Here is a tiny trained network, its code and every weight. The questions are about switching its units off for an input and a target symbol, where a switched-off unit gives its printed mean instead of its output.

import numpy as np


def w(rows, s, z=0):
    codes = np.array(rows[::2]) - 128.0
    scale = np.full(codes.shape[1], s)
    scale[-1] = z or s
    return codes * scale


def f(y):
    return np.maximum(y, 0)


def softmax(a):
    e = np.exp(a - a.max(-1, keepdims=True))
    return e / e.sum(-1, keepdims=True)


def log_softmax(a):
    a = a - a.max(-1, keepdims=True)
    return a - np.log(np.exp(a).sum(-1, keepdims=True))


def net(x, mask):
    ids = ['ΔΛΞΨαγεηθφ'.index(c) for c in x.split()]
    T = len(ids)
    res = E[ids] + P[:T]
    u = 0
    for l in range(2):
        q, k, v = (res @ M[l].T for M in (Q, K, V))
        z = softmax(np.where(np.tri(T) > 0, q @ k.T / 2**0.5, -1e9)) @ v
        res = res + np.where(mask[u], z, O[l][:, -1]) @ O[l][:, :-1]
        u += 1
        y = f(res @ A[l][:, :-1].T + A[l][:, -1])
        res = res + np.where(mask[u : u + 12], y, B[l][:, -1]) @ B[l][:, :-1]
        u += 12
    return log_softmax(res[-1] @ U[:, :-1].T + U[:, -1])


Q, K, V, O, A, B = {}, {}, {}, {}, {}, {}
E = w([
[55,86,140,109],'Δ',
[114,187,141,134],'Λ',
[124,113,59,231],'Ξ',
[2,118,161,121],'Ψ',
[58,128,188,142],'α',
[73,230,177,252],'γ',
[51,80,219,155],'ε',
[137,116,183,57],'η',
[116,154,183,129],'θ',
[210,173,172,105],'φ',
],0.0094)
P = w([
[33,3,27,208],'0',
[72,205,164,141],'1',
[76,224,173,144],'2',
[81,229,180,147],'3',
[95,228,190,145],'4',
[101,227,197,150],'5',
[106,230,195,160],'6',
[112,238,195,151],'7',
[108,237,198,159],'8',
[104,249,188,158],'9',
],0.0033)
Q[0] = w([
[121,36,131,79],'0.h0',
[132,1,8,71],'0.h0',
],0.016)
K[0] = w([
[79,160,176,151],'0.h0',
[89,218,249,29],'0.h0',
],0.02)
V[0] = w([
[99,119,145,212],'0.h0',
[85,71,249,157],'0.h0',
],0.013)
O[0] = w([
[161,234,154,57,254],'0.h0',
[72,102,2,26,152],'0.h0',
],0.0079,0.0057)
A[0] = w([
[255,150,126,164,80],'0.n0',
[153,132,133,172,111],'0.n1',
[140,183,144,98,2],'0.n2',
[35,136,145,179,116],'0.n3',
[130,83,16,166,147],'0.n4',
[113,184,141,117,59],'0.n5',
[173,180,58,187,74],'0.n6',
[164,69,131,104,175],'0.n7',
[141,139,37,135,82],'0.n8',
[128,185,136,137,63],'0.n9',
[52,108,203,176,120],'0.n10',
[83,105,64,92,54],'0.n11',
],0.0091,0.0043)
B[0] = w([
[42,247,63,194,213],'0.n0',
[137,98,121,88,154],'0.n1',
[88,55,201,99,228],'0.n2',
[122,167,114,67,205],'0.n3',
[226,165,62,54,163],'0.n4',
[139,54,164,102,253],'0.n5',
[218,29,130,66,182],'0.n6',
[106,157,44,167,154],'0.n7',
[211,146,179,104,146],'0.n8',
[88,71,178,136,237],'0.n9',
[145,220,116,131,195],'0.n10',
[167,81,241,195,179],'0.n11',
],0.014,0.0026)
Q[1] = w([
[114,101,82,50],'1.h0',
[110,4,68,231],'1.h0',
],0.021)
K[1] = w([
[206,131,136,104],'1.h0',
[83,189,255,104],'1.h0',
],0.021)
V[1] = w([
[217,40,53,252],'1.h0',
[116,211,129,232],'1.h0',
],0.012)
O[1] = w([
[115,2,21,146,207],'1.h0',
[232,146,96,208,2],'1.h0',
],0.0098,0.0061)
A[1] = w([
[129,96,96,119,55],'1.n0',
[184,156,82,147,3],'1.n1',
[35,165,92,204,160],'1.n2',
[41,93,134,241,225],'1.n3',
[40,72,37,145,189],'1.n4',
[196,28,174,161,164],'1.n5',
[80,130,102,48,216],'1.n6',
[123,137,225,136,224],'1.n7',
[121,105,105,210,113],'1.n8',
[140,87,242,134,5],'1.n9',
[254,158,88,69,164],'1.n10',
[152,193,38,131,210],'1.n11',
],0.009,0.0042)
B[1] = w([
[157,173,103,126,140],'1.n0',
[63,97,52,164,134],'1.n1',
[208,100,132,151,149],'1.n2',
[180,226,182,36,164],'1.n3',
[91,191,234,181,209],'1.n4',
[139,81,124,53,149],'1.n5',
[150,49,70,213,251],'1.n6',
[120,178,11,149,214],'1.n7',
[102,103,101,84,135],'1.n8',
[67,99,243,18,170],'1.n9',
[251,168,139,102,150],'1.n10',
[111,47,204,119,151],'1.n11',
],0.016,0.013)
U = w([
[126,107,69,172,41],'Δ',
[159,253,138,133,180],'Λ',
[118,180,226,70,128],'Ξ',
[91,183,116,109,105],'Ψ',
[103,163,106,117,122],'α',
[78,205,170,77,7],'γ',
[88,48,149,69,34],'ε',
[78,149,207,194,150],'η',
[139,173,55,148,211],'θ',
[225,104,145,116,249],'φ',
],0.0056,0.0022)

Each question gives the input, a string of symbols that net reads in full, and the target symbol t.
The units are the heads (2 rows each of Q, K, V and O) and the neurons (one row each of A and B). Each row of codes is followed by its name. A weight is (code - 128) times the scale printed after its matrix; where a second scale follows, it is the last column's (O, A, B and U).
mask holds one flag per unit, layer by layer, with each layer's heads first. A switched-off unit (its flag False) gives its mean, the last column of its rows in O or B, instead of its output. The means were averaged over made-up inputs and are rounded, as every weight is.
A unit's drop is (log p(t) with every unit on - log p(t) with that unit switched off) / (log p(t) with every unit on - log p(t) with every unit switched off).
The circuit of an input: a set's keep is (log p(t) with only the set's units on - log p(t) with every unit switched off) / (log p(t) with every unit on - log p(t) with every unit switched off). Starting from the 12 units with the biggest drops (on a tie, the unit counted first), units are removed one at a time, each time the one whose removal leaves the highest keep (on an exact tie, the one counted first), for as long as the keep stays at least 0.8.
units of the circuit, in order: the units of the circuit, biggest drop first
most important unit: the unit with the biggest drop
top k neurons in layer l: the k neurons of layer l with the biggest drops, biggest first
input θ α η φ, target θ: units of the circuit, in order : [1.h0; 1.n4; 1.n7]
input θ α η, target θ: units of the circuit, in order : [1.h0; 1.n4; 1.n7]
input ε Λ ε, target ε: top 4 neurons in layer 0 : [0.n11; 0.n0; 0.n4; 0.n10]
input Λ φ η, target Λ: units of the circuit, in order : [1.h0; 1.n7]
input Ξ Ξ η Ξ η η η φ, target Λ: units of the circuit, in order : [0.n0; 0.h0; 1.h0]
input γ Δ θ η, target γ: units of the circuit, in order : [1.h0; 1.n9; 1.n7; 0.h0]
input Λ γ φ Δ φ, target Λ: top neuron in layer 1 : [1.n6]
input η γ Ψ, target η: units of the circuit, in order : [0.h0; 1.n4; 1.n6]
input Ξ η Ξ θ, target Ξ: units of the circuit, in order : [0.h0; 0.n2; 1.n9]
input ε η η Δ α Λ η Ψ Δ Ψ, target ε: top 2 neurons in layer 0 : [0.n11; 0.n4]
input Λ η Δ Λ θ, target Λ: units of the circuit, in order : [1.h0; 1.n7]
input ε η Λ Λ, target ε: top 3 neurons in layer 0 : [0.n11; 0.n0; 0.n4]
input ε Λ Ξ φ Λ Λ η η, target ε: top 3 neurons in layer 0 : [0.n11; 0.n6; 0.n0]
input φ η η θ, target φ: most important unit : 0.h0
input η φ Ψ, target η: top 2 neurons in layer 1 : [1.n4; 1.n7]
input Ξ ε α η φ φ Ξ, target Ξ: top 2 neurons in layer 1 : [1.n6; 1.n7]
input γ η Ξ, target φ: top 3 neurons in layer 0 : [0.n2; 0.n5; 0.n8]
input η Δ η Ξ η Ξ, target η: top 3 neurons in layer 0 : [0.n0; 0.n4; 0.n11]
input γ Ψ η η γ, target γ: top 2 neurons in layer 1 : [1.n9; 1.n7]
input φ φ η, target φ: most important unit : 1.h0
